Below are the code and all the weights of a small trained network. Each question names an input and a target symbol and asks about switching units off, where a switched-off unit gives its printed mean instead of its output.

import numpy as np


def w(rows, s, z=0):
    codes = np.array(rows[::2]) - 128.0
    scale = np.full(codes.shape[1], s)
    scale[-1] = z or s
    return codes * scale


def f(y):
    return np.maximum(y, 0)


def softmax(a):
    e = np.exp(a - a.max(-1, keepdims=True))
    return e / e.sum(-1, keepdims=True)


def log_softmax(a):
    a = a - a.max(-1, keepdims=True)
    return a - np.log(np.exp(a).sum(-1, keepdims=True))


def net(x, mask):
    ids = ['αβδζηθπσψ'.index(c) for c in x.split()]
    T = len(ids)
    res = E[ids] + P[:T]
    r = res
    for j in range(2):
        rows = slice(2 * j, 2 * j + 2)
        q, k, v = (r @ M[0][rows].T for M in (Q, K, V))
        z = softmax(np.where(np.tri(T) > 0, q @ k.T / 2**0.5, -1e9)) @ v
        o = O[0][rows]
        res = res + np.where(mask[j], z, o[:, -1]) @ o[:, :-1]
    y = f(res @ A[0][:, :-1].T + A[0][:, -1])
    res = res + np.where(mask[2:26], y, B[0][:, -1]) @ B[0][:, :-1]
    return log_softmax(res[-1] @ U[:, :-1].T + U[:, -1])


Q, K, V, O, A, B = {}, {}, {}, {}, {}, {}
E = w([
[103,106,77,95],'α',
[68,134,31,107],'β',
[103,150,78,128],'δ',
[146,111,127,112],'ζ',
[136,134,123,132],'η',
[137,91,121,226],'θ',
[61,76,25,197],'π',
[151,76,150,114],'σ',
[44,171,5,121],'ψ',
],0.02)
P = w([
[117,136,147,130],'0',
[194,107,110,134],'1',
[72,156,157,178],'2',
[159,115,141,93],'3',
[68,44,117,130],'4',
[219,98,86,137],'5',
[37,142,160,191],'6',
[186,113,119,128],'7',
[49,5,107,177],'8',
],0.022)
Q[0] = w([
[59,179,198,150],'H0',
[142,192,139,146],'H0',
[211,214,108,121],'H1',
[28,247,240,184],'H1',
],0.012)
K[0] = w([
[103,166,171,66],'H0',
[96,101,144,149],'H0',
[84,109,154,192],'H1',
[90,166,176,6],'H1',
],0.017)
V[0] = w([
[89,76,120,145],'H0',
[178,161,117,35],'H0',
[91,8,134,120],'H1',
[86,163,48,60],'H1',
],0.017)
O[0] = w([
[148,46,88,157,199],'H0',
[145,235,158,71,70],'H0',
[248,156,54,140,254],'H1',
[120,77,113,21,151],'H1',
],0.014,0.0083)
A[0] = w([
[128,116,86,141,118],'N0',
[105,71,141,159,148],'N1',
[59,107,104,169,131],'N2',
[41,147,199,109,136],'N3',
[176,156,187,93,125],'N4',
[125,163,89,89,129],'N5',
[186,139,228,98,117],'N6',
[208,197,238,59,71],'N7',
[180,113,169,129,132],'N8',
[179,132,248,102,95],'N9',
[134,144,106,58,152],'N10',
[147,105,152,134,151],'N11',
[144,120,104,192,169],'N12',
[160,164,103,162,157],'N13',
[199,224,199,45,113],'N14',
[172,117,108,130,20],'N15',
[103,182,131,141,64],'N16',
[136,202,84,122,82],'N17',
[80,133,90,146,65],'N18',
[185,146,104,99,83],'N19',
[112,150,138,100,248],'N20',
[97,89,157,73,46],'N21',
[157,101,106,161,110],'N22',
[132,234,132,86,116],'N23',
],0.014,0.017)
B[0] = w([
[133,129,150,111,192],'N0',
[115,139,109,105,194],'N1',
[142,129,157,104,181],'N2',
[145,51,170,111,146],'N3',
[93,156,153,135,139],'N4',
[115,89,134,112,153],'N5',
[128,202,118,107,137],'N6',
[69,130,147,94,142],'N7',
[130,165,113,114,155],'N8',
[139,197,120,61,133],'N9',
[133,125,101,126,180],'N10',
[123,140,107,119,155],'N11',
[140,151,143,123,254],'N12',
[114,130,108,104,210],'N13',
[152,42,142,163,152],'N14',
[99,131,120,181,161],'N15',
[134,139,141,102,129],'N16',
[134,120,123,111,145],'N17',
[155,143,149,149,141],'N18',
[102,111,166,116,166],'N19',
[132,141,120,252,171],'N20',
[106,164,126,133,168],'N21',
[117,123,150,104,218],'N22',
[91,101,101,144,141],'N23',
],0.018,0.029)
U = w([
[131,21,213,162,69],'α',
[188,190,64,80,211],'β',
[15,92,166,108,29],'δ',
[248,28,218,223,127],'ζ',
[174,61,173,25,177],'η',
[224,52,54,178,163],'θ',
[63,150,2,131,7],'π',
[68,137,251,9,2],'σ',
[108,145,136,230,250],'ψ',
],0.0079,0.0056)

Each question gives the input, a string of symbols that net reads in full, and the target symbol t.
The units are the heads (2 rows each of Q, K, V and O) and the neurons (one row each of A and B). Each row of codes is followed by its name. A weight is (code - 128) times the scale printed after its matrix; where a second scale follows, it is the last column's (O, A, B and U).
mask holds one flag per unit, heads first, then neurons. A switched-off unit (its flag False) gives its mean, the last column of its rows in O or B, instead of its output. The means were averaged over made-up inputs and are rounded, as every weight is.
A unit's drop is (log p(t) with every unit on - log p(t) with that unit switched off) / (log p(t) with every unit on - log p(t) with every unit switched off).
The circuit of an input: a set's keep is (log p(t) with only the set's units on - log p(t) with every unit switched off) / (log p(t) with every unit on - log p(t) with every unit switched off). Starting from the 12 units with the biggest drops (on a tie, the unit counted first), units are removed one at a time, each time the one whose removal leaves the highest keep (on an exact tie, the one counted first), for as long as the keep stays at least 0.8.
circuit, biggest first: the units of the circuit, biggest drop first
k most important neurons: the k neurons with the biggest drops, biggest first
which heads matter: for each layer, one digit per head in row order, 1 if its drop is at least 0.15 and else 0, layers parted by /
input ζ δ θ π β, target α: which heads matter => 11
input ψ σ α σ δ, target β: which heads matter => 01
input η σ σ α β η, target ψ: which heads matter => 11
input β α σ β ψ ψ, target π: which heads matter => 01
input ψ α ζ, target δ: circuit, biggest first => H1, N20, N12
input π α ψ ψ σ, target θ: which heads matter => 10
input σ η β α θ α θ α, target β: circuit, biggest first => H1, N12, N13
input β σ β η α δ, target ζ: circuit, biggest first => N14, H0
input σ α π ψ β π ψ β σ, target η: 2 most important neurons => N20, N22
input ψ η σ, target δ: 3 most important neurons => N21, N20, N3
input θ ψ ζ ζ π ζ, target η: circuit, biggest first => N20
input δ ψ α η β α, target α: 2 most important neurons => N14, N19
input η ψ ψ θ ζ θ δ, target σ: circuit, biggest first => N2, H1
input ζ ζ ζ ζ η ζ δ σ, target σ: circuit, biggest first => H0
input ζ ψ ψ η β σ δ α δ, target β: circuit, biggest first => H1, H0, N15
input ζ ζ σ θ σ δ η, target σ: 4 most important neurons => N20, N2, N14, N1
input ψ σ ψ, target δ: circuit, biggest first => H1, N20
input ψ θ β σ β α θ α α, target θ: circuit, biggest first => N19, N21, N7
input θ ψ π δ α ψ α α η, target δ: circuit, biggest first => H1, N20, N12
input α ψ ζ η β β δ, target ζ: which heads matter => 01
input α α δ σ β π σ π, target η: 3 most important neurons => N22, N20, N0
input α σ β β σ β π σ σ, target π: most important neuron => N21
input β α β σ, target σ: 4 most important neurons => N7, N9, N6, N4
input ζ α ζ α, target α: 3 most important neurons => N14, N7, N19
input σ σ σ θ α β π ζ θ, target π: which heads matter => 11
input α θ ψ β δ π σ ψ, target η: which heads matter => 00
input ζ θ β σ σ σ, target β: which heads matter => 01
input η π ζ ψ α η π θ, target β: 2 most important neurons => N12, N1
